Below are the code and all the weights of a small trained network. Each question names an input and a class and asks about switching units off, where a switched-off unit gives its printed mean instead of its output.

import numpy as np


def w(rows, s, z=0):
    codes = np.array(rows[::2]) - 128.0
    scale = np.full(codes.shape[1], s)
    scale[-1] = z or s
    return codes * scale


def norm(h):
    return h / np.sqrt((h * h).mean(-1, keepdims=True) + 1e-5)


def f(y):
    return np.maximum(y, 0)


def log_softmax(a):
    a = a - a.max(-1, keepdims=True)
    return a - np.log(np.exp(a).sum(-1, keepdims=True))


def net(x, mask):
    res = np.array(x, float).reshape(1, 7) / 4 @ E
    u = 0
    for l in range(3):
        y = f(norm(res) @ A[l][:, :-1].T + A[l][:, -1])
        res = res + np.where(mask[u : u + 6], y, B[l][:, -1]) @ B[l][:, :-1]
        u += 6
    return log_softmax(norm(res)[-1] @ U[:, :-1].T + U[:, -1])


A, B = {}, {}
E = w([
[122,136,123,130,128,133,123,126,129,117],'x0',
[59,126,82,128,103,53,165,197,108,111],'x1',
[135,140,112,133,129,124,136,112,119,118],'x2',
[133,134,119,122,135,121,140,114,126,135],'x3',
[192,254,191,154,155,81,119,192,93,126],'x4',
[155,171,189,90,98,104,232,122,224,41],'x5',
[135,125,127,132,125,126,133,125,121,129],'x6',
],0.0054)
A[0] = w([
[100,99,204,40,42,95,205,41,203,27,107],'L0N0',
[164,109,120,54,113,76,171,199,170,89,58],'L0N1',
[151,121,200,73,111,149,253,142,206,39,156],'L0N2',
[69,103,69,125,159,65,185,235,110,110,140],'L0N3',
[98,51,161,116,139,104,116,29,201,102,254],'L0N4',
[168,194,173,103,17,96,163,123,221,106,66],'L0N5',
],0.0039,0.003)
B[0] = w([
[90,131,133,244,107,179,138,147,221,213,245],'L0N0',
[83,94,111,176,152,137,89,162,90,131,167],'L0N1',
[217,176,55,18,41,67,83,94,163,86,253],'L0N2',
[98,148,71,125,2,137,221,158,171,160,203],'L0N3',
[185,99,52,176,99,241,142,128,54,172,234],'L0N4',
[80,80,197,105,159,106,89,138,31,106,198],'L0N5',
],0.0052,0.0055)
A[1] = w([
[156,121,169,79,131,126,132,80,184,76,95],'L1N0',
[163,164,158,163,164,167,107,40,152,166,201],'L1N1',
[168,208,183,141,101,109,103,179,104,151,237],'L1N2',
[139,197,202,144,175,67,151,173,103,77,6],'L1N3',
[52,135,114,230,115,76,179,197,108,140,47],'L1N4',
[36,3,82,160,139,209,166,74,105,147,105],'L1N5',
],0.0056,0.0018)
B[1] = w([
[157,64,166,113,145,215,89,124,39,117,160],'L1N0',
[88,28,143,177,149,202,139,173,122,101,202],'L1N1',
[73,157,106,119,254,121,161,53,88,170,236],'L1N2',
[140,17,85,92,72,151,93,167,175,148,183],'L1N3',
[119,243,92,86,124,180,73,103,105,205,203],'L1N4',
[182,216,197,46,162,40,137,134,144,52,254],'L1N5',
],0.0058,0.0061)
A[2] = w([
[69,157,151,253,190,118,139,136,120,198,86],'L2N0',
[195,70,151,120,136,126,85,64,145,97,79],'L2N1',
[106,195,183,99,131,83,170,151,105,84,25],'L2N2',
[178,146,215,110,219,121,119,66,130,108,2],'L2N3',
[149,110,183,135,213,165,105,60,72,91,51],'L2N4',
[84,142,86,81,62,21,130,145,125,108,79],'L2N5',
],0.0074,0.00099)
B[2] = w([
[83,58,111,194,113,226,252,74,184,62,196],'L2N0',
[76,204,135,146,140,149,75,114,50,253,220],'L2N1',
[139,113,165,87,218,107,37,121,68,248,173],'L2N2',
[52,161,114,178,35,70,74,140,133,60,223],'L2N3',
[136,140,166,115,87,6,143,141,183,97,254],'L2N4',
[199,21,186,145,215,125,134,149,133,45,244],'L2N5',
],0.0066,0.0063)
U = w([
[102,210,172,129,79,67,61,101,88,142,254],'0',
[170,99,147,66,227,95,121,173,78,119,226],'1',
[160,142,123,143,83,253,113,67,136,191,17],'2',
[164,91,87,125,77,129,189,152,178,70,44],'3',
[68,73,163,227,148,140,161,77,134,64,85],'4',
[73,207,68,140,160,186,182,128,75,201,101],'5',
],0.019,0.0016)

Each question gives the input, the list of numbers given to net, and the class t.
The units are the neurons (one row each of A and B). Each row of codes is followed by its name. A weight is (code - 128) times the scale printed after its matrix; where a second scale follows, it is the last column's (A, B and U).
mask holds one flag per neuron, layer by layer. A switched-off neuron (its flag False) gives its mean, the last column of its row in B, instead of its output. The means were averaged over made-up inputs and are rounded, as every weight is.
A unit's drop is (log p(t) with every unit on - log p(t) with that unit switched off) / (log p(t) with every unit on - log p(t) with every unit switched off).
The circuit of an input: a set's keep is (log p(t) with only the set's units on - log p(t) with every unit switched off) / (log p(t) with every unit on - log p(t) with every unit switched off). Starting from the 12 units with the biggest drops (on a tie, the unit counted first), units are removed one at a time, each time the one whose removal leaves the highest keep (on an exact tie, the one counted first), for as long as the keep stays at least 0.8.
circuit, biggest first: the units of the circuit, biggest drop first
most important unit: the unit with the biggest drop
top k neurons: the k neurons with the biggest drops, biggest first
drop when u is switched off: that unit's drop, to one decimal
input [3,6,2,-1,5,0,-5], class 5: most important unit -> L0N2
input [0,-4,-3,3,0,7,-7], class 2: top 4 neurons -> (L0N0 L1N5 L0N2 L0N4)
input [-4,-5,-4,-2,0,-7,6], class 0: circuit, biggest first -> (L1N5 L2N5 L2N4)
input [2,8,-7,-2,1,-1,-2], class 5: top 2 neurons -> (L1N4 L0N2)
input [7,-8,8,-4,4,-5,-2], class 4: top 2 neurons -> (L2N0 L0N2)
input [-5,2,6,8,6,-1,4], class 5: top 3 neurons -> (L0N2 L1N2 L1N5)
input [-3,0,3,5,-4,-8,8], class 0: top 2 neurons -> (L1N5 L0N2)
input [-6,7,-4,-7,-1,-5,7], class 1: top 2 neurons -> (L2N5 L0N0)
input [-3,-4,1,-5,7,0,2], class 4: top 4 neurons -> (L1N2 L0N2 L1N5 L2N0)
input [6,2,8,-4,0,2,-7], class 3: top 3 neurons -> (L0N2 L1N5 L0N0)
input [-8,-5,6,-3,-1,-8,-4], class 0: top 2 neurons -> (L0N0 L1N5)
input [2,0,-8,-7,-6,6,8], class 2: top 2 neurons -> (L2N4 L0N3)
input [-1,-3,-2,4,0,3,-4], class 2: top 3 neurons -> (L0N2 L0N0 L1N5)
input [-4,6,4,7,3,2,-1], class 1: circuit, biggest first -> (L2N5)
input [-7,-5,8,5,8,-2,-1], class 4: drop when L2N0 is switched off -> 0.3
input [4,-6,-5,5,-5,-6,8], class 0: drop when L1N5 is switched off -> 0.7
input [-2,-2,1,8,-3,-5,-8], class 0: drop when L1N5 is switched off -> 0.3
input [4,3,5,0,4,-2,7], class 5: top 2 neurons -> (L0N2 L1N4)
